Below are the code and all the weights of a small trained network. Each question names an input and a class and asks about switching units off, where a switched-off unit gives its printed mean instead of its output.

import numpy as np


def w(rows, s, z=0):
    codes = np.array(rows[::2]) - 128.0
    scale = np.full(codes.shape[1], s)
    scale[-1] = z or s
    return codes * scale


def f(y):
    return np.maximum(y, 0)


def log_softmax(a):
    a = a - a.max(-1, keepdims=True)
    return a - np.log(np.exp(a).sum(-1, keepdims=True))


def net(x, mask):
    res = np.array(x, float).reshape(1, 5) / 4 @ E
    y = f(res @ A[0][:, :-1].T + A[0][:, -1])
    res = res + np.where(mask, y, B[0][:, -1]) @ B[0][:, :-1]
    return log_softmax(res[-1] @ U[:, :-1].T + U[:, -1])


A, B = {}, {}
E = w([
[159,100,171],'x0',
[255,183,147],'x1',
[15,197,181],'x2',
[113,92,169],'x3',
[115,156,89],'x4',
],0.012)
A[0] = w([
[113,88,156,145],'N0',
[118,210,154,116],'N1',
[63,133,76,165],'N2',
[103,210,127,114],'N3',
[161,52,92,254],'N4',
[137,168,58,197],'N5',
[142,176,151,149],'N6',
[113,4,174,209],'N7',
[176,151,148,160],'N8',
[134,89,110,70],'N9',
[118,87,197,182],'N10',
],0.016,0.0061)
B[0] = w([
[165,56,34,170],'N0',
[145,128,199,186],'N1',
[61,166,101,225],'N2',
[97,139,162,190],'N3',
[160,166,15,251],'N4',
[83,204,174,199],'N5',
[193,112,254,171],'N6',
[148,88,66,245],'N7',
[132,198,150,196],'N8',
[108,120,113,153],'N9',
[199,40,97,190],'N10',
],0.0082,0.013)
U = w([
[28,210,115,175],'0',
[151,175,254,100],'1',
[204,143,143,229],'2',
[106,101,147,2],'3',
[204,198,142,76],'4',
[237,46,123,117],'5',
[150,197,71,168],'6',
[62,36,76,153],'7',
],0.012,0.0073)

Each question gives the input, the list of numbers given to net, and the class t.
The units are the neurons (one row each of A and B). Each row of codes is followed by its name. A weight is (code - 128) times the scale printed after its matrix; where a second scale follows, it is the last column's (A, B and U).
mask holds one flag per neuron, in row order. A switched-off neuron (its flag False) gives its mean, the last column of its row in B, instead of its output. The means were averaged over made-up inputs and are rounded, as every weight is.
A unit's drop is (log p(t) with every unit on - log p(t) with that unit switched off) / (log p(t) with every unit on - log p(t) with every unit switched off).
The circuit of an input: a set's keep is (log p(t) with only the set's units on - log p(t) with every unit switched off) / (log p(t) with every unit on - log p(t) with every unit switched off). Starting from all 11 units, units are removed one at a time, each time the one whose removal leaves the highest keep (on an exact tie, the one counted first), for as long as the keep stays at least 0.8.
units of the circuit, in order: the units of the circuit, biggest drop first
unit that matters most: the unit with the biggest drop
top k neurons: the k neurons with the biggest drops, biggest first
drop of u: that unit's drop, to one decimal
input [8,-2,0,-8,-6], class 5: units of the circuit, in order : (N2 N5)
input [2,8,-5,-8,-2], class 4: unit that matters most : N8
input [-5,1,-7,1,-1], class 6: units of the circuit, in order : (N4 N10)
input [7,-2,1,-3,-3], class 5: units of the circuit, in order : (N2 N10)
input [-2,-4,-3,-6,-3], class 0: units of the circuit, in order : (N10 N0)
input [3,-3,2,4,7], class 7: units of the circuit, in order : (N5 N8)
input [2,5,-8,-5,7], class 6: top 2 neurons : (N4 N1)
input [-3,2,-1,-8,3], class 0: top 2 neurons : (N5 N10)
input [-2,-2,0,-3,-1], class 0: top 2 neurons : (N10 N7)
input [-5,6,-4,1,-3], class 4: top 2 neurons : (N8 N7)
input [0,-8,-3,-8,-1], class 0: top 2 neurons : (N2 N10)
input [8,-3,4,-2,-7], class 5: top 2 neurons : (N10 N2)
input [5,-2,5,4,-3], class 7: top 2 neurons : (N6 N8)
input [8,7,7,6,-7], class 5: units of the circuit, in order : (N10)
input [8,-3,4,5,-7], class 5: drop of N10 : 0.4
input [-6,5,8,-3,5], class 1: drop of N1 : 0.1
input [-5,6,-5,-3,7], class 4: drop of N1 : -0.1
input [0,-5,-8,-8,-5], class 6: drop of N5 : 0.1
input [6,-3,-8,-2,7], class 6: top 2 neurons : (N4 N10)
input [1,8,-5,-4,-3], class 4: top neuron : (N8)
